|  26 | -54 |  28 | -38 |
|  25 | -48 |  23 | -33 |
->
| -54 |  28 |
| -48 |  23 |

|  28 |  38 |  51 |
|  28 |  38 |  51 |
|   7 |  13 |  18 |
| -12 | -18 | -21 |
->
| 38 | 51 |
| 38 | 51 |

|   5 |  12 |  -8 |
|  12 |  -8 |  -6 |
| -52 |  12 | -14 |
->
| 12 | -8 |
| -8 | -6 |

|  2 | 29 | 13 |
| -1 |  0 | 13 |
| -3 | 15 | 17 |
|  1 | 51 | 13 |
->
| 29 | 13 |
|  0 | 13 |

| -20 |  42 |   3 |  28 |
|   1 |  35 |   0 |  14 |
|   1 | -51 |   7 |  32 |
|  16 |  25 | -27 |   9 |
| -15 | -49 |  15 |  43 |
->
| 42 |  3 |
| 35 |  0 |

| -30 | -28 |  22 |  -5 |  -2 |
| -28 |   3 |  52 |   6 |  26 |
|  26 |  14 |   6 |  31 |  28 |
->
| -28 |  22 |
|   3 |  52 |

| -19 |  46 | -51 |
| -50 |  28 |  44 |
| -15 |  41 | -49 |
->
|  46 | -51 |
|  28 |  44 |

| -28 | -12 |   3 |  35 |  23 |
|  51 |   3 |  11 | -38 |   9 |
->
| -12 |   3 |
|   3 |  11 |

|  48 |  -4 |  -1 | -35 |  10 |
|  27 |  31 |  14 |  33 |  30 |
->
| -4 | -1 |
| 31 | 14 |
